Below are the code and all the weights of a small trained network. Each question names an input and a target symbol and asks about switching units off, where a switched-off unit gives its printed mean instead of its output.

import numpy as np


def w(rows, s, z=0):
    codes = np.array(rows[::2]) - 128.0
    scale = np.full(codes.shape[1], s)
    scale[-1] = z or s
    return codes * scale


def norm(h):
    return h / np.sqrt((h * h).mean(-1, keepdims=True) + 1e-5)


def f(y):
    return np.maximum(y, 0)


def softmax(a):
    e = np.exp(a - a.max(-1, keepdims=True))
    return e / e.sum(-1, keepdims=True)


def log_softmax(a):
    a = a - a.max(-1, keepdims=True)
    return a - np.log(np.exp(a).sum(-1, keepdims=True))


def net(x, mask):
    ids = ['ΞΠαβδεζηθτψ'.index(c) for c in x.split()]
    T = len(ids)
    res = E[ids] + P[:T]
    r = norm(res)
    for j in range(3):
        rows = slice(4 * j, 4 * j + 4)
        q, k, v = (r @ M[0][rows].T for M in (Q, K, V))
        z = softmax(np.where(np.tri(T) > 0, q @ k.T / 4**0.5, -1e9)) @ v
        o = O[0][rows]
        res = res + np.where(mask[j], z, o[:, -1]) @ o[:, :-1]
    y = f(norm(res) @ A[0][:, :-1].T + A[0][:, -1])
    res = res + np.where(mask[3:7], y, B[0][:, -1]) @ B[0][:, :-1]
    return log_softmax(norm(res)[-1] @ U[:, :-1].T + U[:, -1])


Q, K, V, O, A, B = {}, {}, {}, {}, {}, {}
E = w([
[56,112,168],'Ξ',
[139,180,109],'Π',
[119,111,105],'α',
[126,152,106],'β',
[144,154,115],'δ',
[137,175,106],'ε',
[124,114,109],'ζ',
[57,107,49],'η',
[29,168,10],'θ',
[146,173,158],'τ',
[103,255,106],'ψ',
],0.011)
P = w([
[158,142,102],'0',
[168,110,175],'1',
[41,247,159],'2',
[166,112,172],'3',
[58,234,177],'4',
[167,111,172],'5',
[82,222,188],'6',
[164,108,170],'7',
[59,243,180],'8',
[163,110,169],'9',
[59,243,174],'10',
[163,110,169],'11',
[63,235,174],'12',
[163,110,169],'13',
],0.015)
Q[0] = w([
[163,142,85],'h1',
[168,127,76],'h1',
[165,172,117],'h1',
[58,172,199],'h1',
[160,130,103],'h2',
[252,108,110],'h2',
[104,148,163],'h2',
[152,123,78],'h2',
[125,89,117],'h3',
[103,161,138],'h3',
[152,107,132],'h3',
[117,96,116],'h3',
],0.044)
K[0] = w([
[185,55,135],'h1',
[176,46,145],'h1',
[207,119,124],'h1',
[94,224,63],'h1',
[186,131,129],'h2',
[252,107,177],'h2',
[71,154,139],'h2',
[207,123,109],'h2',
[94,97,148],'h3',
[138,161,74],'h3',
[123,117,178],'h3',
[91,97,137],'h3',
],0.032)
V[0] = w([
[131,63,148],'h1',
[178,82,160],'h1',
[132,157,99],'h1',
[183,136,95],'h1',
[73,145,130],'h2',
[93,87,112],'h2',
[105,93,166],'h2',
[166,101,142],'h2',
[170,135,46],'h3',
[73,173,155],'h3',
[136,254,153],'h3',
[86,106,82],'h3',
],0.034)
O[0] = w([
[103,135,68,24],'h1',
[63,117,89,1],'h1',
[143,151,172,171],'h1',
[107,175,195,85],'h1',
[90,129,176,245],'h2',
[128,80,144,144],'h2',
[155,157,166,94],'h2',
[170,141,103,16],'h2',
[115,125,31,216],'h3',
[92,179,178,167],'h3',
[146,255,141,240],'h3',
[61,107,107,170],'h3',
],0.039,0.014)
A[0] = w([
[142,146,2,129],'n1',
[188,230,54,162],'n2',
[68,138,35,3],'n3',
[8,213,67,158],'n4',
],0.031,0.0038)
B[0] = w([
[210,52,183,184],'n1',
[128,60,49,226],'n2',
[146,204,204,180],'n3',
[3,187,79,250],'n4',
],0.045,0.017)
U = w([
[131,121,244,149],'Ξ',
[139,136,74,77],'Π',
[157,61,146,254],'α',
[131,89,91,127],'β',
[136,95,99,164],'δ',
[132,124,80,92],'ε',
[149,84,143,174],'ζ',
[63,9,151,53],'η',
[20,128,119,155],'θ',
[211,183,125,118],'τ',
[135,179,146,124],'ψ',
],0.016,0.0028)

Each question gives the input, a string of symbols that net reads in full, and the target symbol t.
The units are the heads (4 rows each of Q, K, V and O) and the neurons (one row each of A and B). Each row of codes is followed by its name. A weight is (code - 128) times the scale printed after its matrix; where a second scale follows, it is the last column's (O, A, B and U).
mask holds one flag per unit, heads first, then neurons. A switched-off unit (its flag False) gives its mean, the last column of its rows in O or B, instead of its output. The means were averaged over made-up inputs and are rounded, as every weight is.
A unit's drop is (log p(t) with every unit on - log p(t) with that unit switched off) / (log p(t) with every unit on - log p(t) with every unit switched off).
The circuit of an input: a set's keep is (log p(t) with only the set's units on - log p(t) with every unit switched off) / (log p(t) with every unit on - log p(t) with every unit switched off). Starting from all 7 units, units are removed one at a time, each time the one whose removal leaves the highest keep (on an exact tie, the one counted first), for as long as the keep stays at least 0.8.
units of the circuit, in order: the units of the circuit, biggest drop first
k most important neurons: the k neurons with the biggest drops, biggest first
which heads matter: for each layer, one digit per head in row order, 1 if its drop is at least 0.15 and else 0, layers parted by /
drop of u: that unit's drop, to one decimal
input α Ξ δ θ Ξ τ δ Ξ ψ Ξ τ, target α: which heads matter => 001
input Ξ τ θ θ θ Π Π, target Ξ: which heads matter => 100
input η θ Ξ ψ θ θ α ψ α, target η: units of the circuit, in order => [h3; h1]
input θ Ξ α θ Ξ τ η α, target α: most important neuron => [n4]
input τ θ τ θ θ θ θ η Ξ δ θ δ δ, target τ: which heads matter => 101
input η θ θ α Π θ θ θ ζ, target η: which heads matter => 101
input τ η Ξ θ θ α Π θ η α η, target τ: units of the circuit, in order => [h1; h3]
input Ξ θ τ, target Ξ: units of the circuit, in order => [h2; n4]
input Ξ θ τ δ ψ, target Ξ: units of the circuit, in order => [h1; h2]
input Ξ θ δ, target Ξ: units of the circuit, in order => [n4; h2]
input α δ ψ, target α: units of the circuit, in order => [h3; n1]
input Ξ Π η, target Ξ: units of the circuit, in order => [h1; h2]
input Ξ θ θ Π ε Ξ α θ η η η θ ε, target Ξ: 2 most important neurons => [n4; n2]
input Ξ α α Π τ ψ Ξ ψ Ξ, target Ξ: units of the circuit, in order => [h2]
input τ δ Ξ δ δ θ Ξ Ξ θ Ξ Ξ, target τ: 2 most important neurons => [n4; n2]
input η Ξ η ε β Ξ, target Ξ: drop of h3 => 0.0
input Ξ η ε α α α η, target Ξ: drop of h2 => 0.2
input Ξ θ ε β Ξ θ θ τ α Ξ δ, target Ξ: drop of h1 => 1.2
